Known rows:
grastepli: [  3  -2  -4  -5   1   0   0   3  -7   0 -11  -3  -1   2]
tistuk: [  3  -1  -6  -4   6  -1   1   1  -3  -3 -15  -3  -1   1]
plugre: [-16  10   2   3  -2  -9  14  -4  -3   2  17  -5  -9  -8]
gamubrim: [  3  -5  -1  -7  -2  -2  -1   3  -7   0 -11  -4  -3  -1]
lonoflun: [-9  4  8  1 -1 -6  6 -3  7  1 10 -1  2 -2]
rugos: [  2  -6  -5  -4   8   2  -1   1  -2   9 -15  -1  -5   0]
lavizi: [ 11   0   1  10 -14   4  -2  -2   9  -7   6   8   0  -6]
kloguk: [-5 10  4  2  1  0  6 -3  8  2 14  1  4  3]
dokir: [ 15   0  -5  -9   0   5   5   1   0  -5 -11  -4   5   3]
pumir: [  2  -5  -1  -6  -2  -2   1   4  -8  -1 -11  -5  -1  -1]
brila: [ 22 -13   4  -8   1  -6   0   3  -4  -2 -17   2  11   6]
nesten: [  6  -9  -3  -6   1  -3   7  -1 -16  12  -7  -2 -12  -5]
flubrul: [-50   8   7  13  -2   2 -21   8  -8  19  22   2  -8   2]
fleklor: [ 7  1 -5 -6 -1  4 -1  3 -7  3 -7 -1 -1  4]
stiflogu: [12 -3  2 10 -7  7 -2 -2  4 -8 11  0  1 -5]
lovo: [13 -3  2 10 -7  7 -1 -2  5 -8 11  0  2 -5]
lovuskek: [ -9   8  -1 -10   7   1  -6   2  -6   0   0   4   9  -9]
puflu: [ -9   2  -4  -4   8  -8   5  -5 -13  -2   0   3  -9   3]
pefom: [  9   0   1  -9   8  -1   3  -5 -11  15   3   9   0   4]
gromal: [  8  -4  -1  -7   2   1  -2   3  -1  -2 -15  -2   5   4]

Facts:
pliloflel 976 <- barol,bikli,drafla,dregun,grebul,gribros,klukas,lovuskek,luvuk,pefom,pirami,puflu,pugos,sobo,stuplik,vepi,viki
pliloflel 974 <- briba,brila,brodon,brudru,dimo,dokir,dregu,fleklor,flumul,flusa,gamubrim,grastepli,gromal,klofus,kobem,lali,lefla,lovam,mobapli,mubeme,mufli,nesten,pitruplak,planubir,plosta,pumir,rugos,rupoklor,tistuk,tustebro,vilen,vodru,zumibrim
pliloflel 863 <- britis,flubrul,gridral,kiskel,klegosek,kleploga,kloguk,lonoflun,mibramok,plalos,plobra,ploklor,plugre,sinen,skapon,stepim,tipli,vesko,voflobam
[barol] sibrolon lonazun
[bikli,brila,dregun,lovuskek,plalos] sibrolon stede
[briba,grastepli,pirami,plugre,pumir] sibrolon zofil
[britis] sibrolon lovo
[brodon,dokir,dregu,flusa,luvuk] sibrolon trusi
[brudru,grebul,kobem,mubeme,plobra,plosta,tipli,tustebro,vodru] sibrolon lavizi
[dimo,mobapli] sibrolon plevon
[drafla,flubrul,flumul,lali,lovam,mufli] sibrolon dristol
[fleklor] sibrolon muvem
[gamubrim,gribros] sibrolon nedrel
[gridral,kiskel,skapon,tistuk] sibrolon stunel
[gromal,klofus,lefla,planubir] sibrolon vofur
[klegosek,mibramok,nesten,pefom,pitruplak,ploklor,rugos,rupoklor] sibrolon fladam
[kleploga] sibrolon stiflogu
[kloguk,sinen,stepim] sibrolon skano
[klukas,sobo,stuplik,vilen] sibrolon stirun
[lonoflun] sibrolon bitoron
[puflu,vesko] sibrolon trustedar
[pugos,vepi,viki] sibrolon pliduk
[voflobam] sibrolon kastar
[zumibrim] sibrolon zokin
bikli gudrem: plalos
briba gudrem: plugre
brila gudrem: plalos,dregun
dokir gudrem: brodon,flusa
drafla gudrem: flumul,flubrul
dregu gudrem: dokir
flubrul gudrem: mufli
flumul gudrem: drafla
flusa gudrem: brodon
gridral gudrem: kiskel,tistuk
gromal gudrem: lefla
kiskel gudrem: gridral
klukas gudrem: stuplik
kobem gudrem: brudru
lali gudrem: lovam
lovam gudrem: flubrul,drafla
luvuk gudrem: flusa
mubeme gudrem: kobem
mufli gudrem: lali,flubrul
pirami gudrem: plugre
planubir gudrem: lefla
plobra gudrem: brudru
ploklor gudrem: nesten
skapon gudrem: kiskel,tistuk,gridral
tipli gudrem: plobra
tistuk gudrem: kiskel,skapon
tustebro gudrem: grebul
vesko gudrem: puflu
vilen gudrem: klukas
vodru gudrem: tustebro,grebul
[barol,briba,britis,brodon,dimo,dregu,dregun,flumul,gridral,lefla,mobapli,pirami,plalos,puflu,rugos,rupoklor,sobo,stuplik,tistuk,vepi,vesko,zumibrim] bragi a
[bikli,brila,gamubrim,grebul,klofus,lonoflun,mibramok,mufli,nesten,planubir,plobra,plugre,pugos,pumir,viki,voflobam] bragi c
[brudru,flusa,grastepli,gribros,gromal,kleploga,klukas,kobem,mubeme,pitruplak,ploklor,plosta,sinen,stepim,vilen] bragi b
[dokir,drafla,fleklor,kloguk,luvuk,pefom,skapon,tipli,tustebro,vodru] bragi d
[flubrul,kiskel,klegosek,lali,lovam,lovuskek] bragi e
brila stinim dregun
drafla stinim lali
dregu stinim luvuk
gridral stinim skapon
klegosek stinim ploklor
klukas stinim stuplik
kobem stinim brudru
lali stinim mufli
lovam stinim flubrul
lovuskek stinim bikli
mibramok stinim nesten
nesten stinim rupoklor
pefom stinim rupoklor
puflu stinim vesko
pugos stinim viki
stuplik stinim vilen
tipli stinim tustebro,brudru
vilen stinim stuplik

Rows:
[-12   9  -5  -6  10  -4   2  -3 -10  -1  -1   2  -5  -4] -> stuplik
[  1  -3  -3  -5  -2 -15   7   8   9  14   5  -8   1   2] -> viki
[-5  2 -1 -7  3 -4  1  1 -1  2 -1 -1  0  3] -> gribros
[  8  -8   1  -8  -1   0  -2   4  -2  -2 -16  -4   4   2] -> planubir
[-35  -1   9   1   0   8 -26   2 -28  10   3  10 -10  21] -> drafla
[  3   0  -5  -6  -5  -1  -2   2  -3   1 -15   5  -3   1] -> plosta
[-17  13  -2   6   6  -8  13  -6   1  -1  14  -3  -8  -5] -> plalos
[  5  -6  -3  -6   4   4   0   1  -4  11 -12  -2  -5   0] -> pitruplak
[-36 -14   5   4  -5  11 -28   6 -26   6  -8   3 -13  18] -> lali
[ -1   7   1 -10   9  -2  -2  -3 -12  -1  -3   7   4  -3] -> klukas
[-36 -15   9   3  -9  10 -28   9 -16   6 -13  -4 -13  20] -> mufli
[  9  -1   1  -8   4   4  -7   2  -4  -4 -17   2   8   1] -> vilen
[  9  -2   0  -7   3 -16   5   4  -5  12   4   2   4  -1] -> pugos
[10  7  6  0 -2 -6  9 -7 13  0  7 15 10  7] -> tipli
[  5  -4  -3  -5   7   0  -3   3   0  -4 -18  -1   5   5] -> briba
[ -2   1 -13  -3  -9  -8  14   2  -5   4  -6  -4 -18  -1] -> brudru
[-13   5   7  -1   4   6   0  -1  27   7   3  -5   6  -1] -> ploklor
[-7  8  5 -1 -6 -8  9 -4 13 -2  6  5  1 -4] -> plobra
[-14   6  -5  -7  -7 -10   8  -1  -7   5   2   2 -13  -6] -> grebul
[-8 16  3  1 11 -3  2 -5  7 -3  6  4  9 -8] -> gridral
[ 14  -1  -1  -8  -4   5  -5   3   8   0 -19   8   9   8] -> vodru
[-11   5   6   0   7   4   0  -6   6   7  10   6   5  -8] -> klegosek

